Here is a tiny trained network, its code and every weight. The questions are about switching its units off for an input and a class, where a switched-off unit gives its printed mean instead of its output.

import numpy as np


def w(rows, s, z=0):
    codes = np.array(rows[::2]) - 128.0
    scale = np.full(codes.shape[1], s)
    scale[-1] = z or s
    return codes * scale


def norm(h):
    return h / np.sqrt((h * h).mean(-1, keepdims=True) + 1e-5)


def f(y):
    return y / 2 * (1 + np.tanh(0.7978845608 * (y + 0.044715 * y**3)))


def log_softmax(a):
    a = a - a.max(-1, keepdims=True)
    return a - np.log(np.exp(a).sum(-1, keepdims=True))


def net(x, mask):
    res = np.array(x, float).reshape(1, 4) / 4 @ E
    u = 0
    for l in range(4):
        y = f(norm(res) @ A[l][:, :-1].T + A[l][:, -1])
        res = res + np.where(mask[u : u + 4], y, B[l][:, -1]) @ B[l][:, :-1]
        u += 4
    return log_softmax(norm(res)[-1] @ U[:, :-1].T + U[:, -1])


A, B = {}, {}
E = w([
[146,154,14,95,53,197],'x0',
[92,92,85,249,68,93],'x1',
[99,254,172,186,126,189],'x2',
[121,127,128,130,125,135],'x3',
],0.0021)
A[0] = w([
[73,110,81,199,91,70,139],'L0N1',
[109,3,87,65,141,87,76],'L0N2',
[200,158,136,59,186,149,170],'L0N3',
[57,231,148,171,133,183,10],'L0N4',
],0.0044,0.0013)
B[0] = w([
[140,88,200,142,123,221,214],'L0N1',
[217,191,180,151,111,112,249],'L0N2',
[104,69,169,182,58,197,219],'L0N3',
[252,123,143,122,107,71,209],'L0N4',
],0.0042,0.002)
A[1] = w([
[125,246,164,151,105,130,50],'L1N1',
[111,192,144,3,177,158,2],'L1N2',
[221,151,179,151,92,133,90],'L1N3',
[144,113,201,146,74,207,135],'L1N4',
],0.0035,0.00098)
B[1] = w([
[225,39,112,109,123,122,158],'L1N1',
[114,54,188,201,31,199,112],'L1N2',
[138,85,37,129,218,130,252],'L1N3',
[116,45,29,88,255,170,252],'L1N4',
],0.0033,0.002)
A[2] = w([
[58,116,253,133,225,21,222],'L2N1',
[126,139,171,135,192,102,120],'L2N2',
[141,167,3,64,42,188,254],'L2N3',
[114,101,89,133,194,191,90],'L2N4',
],0.003,0.00046)
B[2] = w([
[67,227,13,53,23,130,250],'L2N1',
[129,143,82,73,100,130,162],'L2N2',
[33,194,196,82,148,1,218],'L2N3',
[100,64,92,71,204,104,180],'L2N4',
],0.0037,0.002)
A[3] = w([
[111,85,123,251,70,121,134],'L3N1',
[71,127,144,67,169,144,254],'L3N2',
[9,189,101,60,89,88,69],'L3N3',
[250,96,151,112,116,22,172],'L3N4',
],0.0034,0.001)
B[3] = w([
[129,111,186,2,142,173,138],'L3N1',
[118,89,120,217,126,113,204],'L3N2',
[73,113,104,172,160,84,209],'L3N3',
[191,223,91,176,147,157,251],'L3N4',
],0.0056,0.0018)
U = w([
[255,213,127,119,101,122,119],'0',
[16,171,97,131,95,47,67],'1',
[133,100,78,154,180,138,252],'2',
[117,29,203,89,131,219,10],'3',
],0.0063,0.0022)

Each question gives the input, the list of numbers given to net, and the class t.
The units are the neurons (one row each of A and B). Each row of codes is followed by its name. A weight is (code - 128) times the scale printed after its matrix; where a second scale follows, it is the last column's (A, B and U).
mask holds one flag per neuron, layer by layer. A switched-off neuron (its flag False) gives its mean, the last column of its row in B, instead of its output. The means were averaged over made-up inputs and are rounded, as every weight is.
A unit's drop is (log p(t) with every unit on - log p(t) with that unit switched off) / (log p(t) with every unit on - log p(t) with every unit switched off).
The circuit of an input: a set's keep is (log p(t) with only the set's units on - log p(t) with every unit switched off) / (log p(t) with every unit on - log p(t) with every unit switched off). Starting from the 12 units with the biggest drops (on a tie, the unit counted first), units are removed one at a time, each time the one whose removal leaves the highest keep (on an exact tie, the one counted first), for as long as the keep stays at least 0.8.
units of the circuit, in order: the units of the circuit, biggest drop first
unit that matters most: the unit with the biggest drop
top k neurons: the k neurons with the biggest drops, biggest first
top k neurons in layer l: the k neurons of layer l with the biggest drops, biggest first
input [-8,-3,5,-3], class 1: unit that matters most	L2N1
input [8,-7,4,-8], class 1: top 2 neurons	L2N3, L0N1
input [4,-3,2,-2], class 1: top 3 neurons	L2N3, L0N2, L0N1
input [8,0,4,-5], class 1: units of the circuit, in order	L2N3, L3N4
input [5,-1,-2,0], class 1: units of the circuit, in order	L2N3, L0N4
input [-4,-3,-3,0], class 1: units of the circuit, in order	L2N1, L0N4, L0N1
input [-3,7,8,-7], class 0: units of the circuit, in order	L0N4, L3N1
input [-4,8,-7,0], class 3: units of the circuit, in order	L0N1, L3N1
input [2,8,5,5], class 3: top 4 neurons	L3N1, L0N1, L0N2, L3N4
input [-3,8,-8,5], class 0: top 3 neurons in layer 3	L3N4, L3N3, L3N2
input [7,5,-5,5], class 1: top 3 neurons	L2N3, L0N4, L0N3
input [4,-2,3,4], class 1: top 2 neurons	L2N3, L0N2
input [-7,-2,-3,-7], class 1: units of the circuit, in order	L2N1, L0N4
input [-3,2,-3,0], class 0: top 3 neurons	L0N2, L0N3, L2N3
input [3,-2,-6,6], class 0: units of the circuit, in order	L0N2
input [3,-7,4,2], class 3: top 2 neurons in layer 0	L0N2, L0N3
input [-5,7,-3,-4], class 3: top 4 neurons	L0N1, L3N1, L2N3, L0N4
input [-4,-5,-6,0], class 0: units of the circuit, in order	L0N2, L3N4
input [0,6,-7,2], class 0: top 3 neurons	L0N2, L0N3, L3N4
input [5,-6,4,2], class 3: units of the circuit, in order	L1N2, L3N4
input [-4,4,4,-4], class 0: units of the circuit, in order	L0N4, L3N3
input [1,7,-8,7], class 0: top 2 neurons in layer 1	L1N2, L1N4
input [-1,6,3,-3], class 3: units of the circuit, in order	L3N1
input [-8,-6,2,2], class 1: top 2 neurons	L2N1, L0N1
input [3,-6,0,-4], class 3: top 2 neurons in layer 3	L3N4, L3N3
input [7,8,0,-3], class 3: top 2 neurons in layer 2	L2N1, L2N2
input [7,-2,-2,-1], class 1: top neuron in layer 0	L0N1
input [-1,7,-8,5], class 0: top 2 neurons	L0N2, L0N3
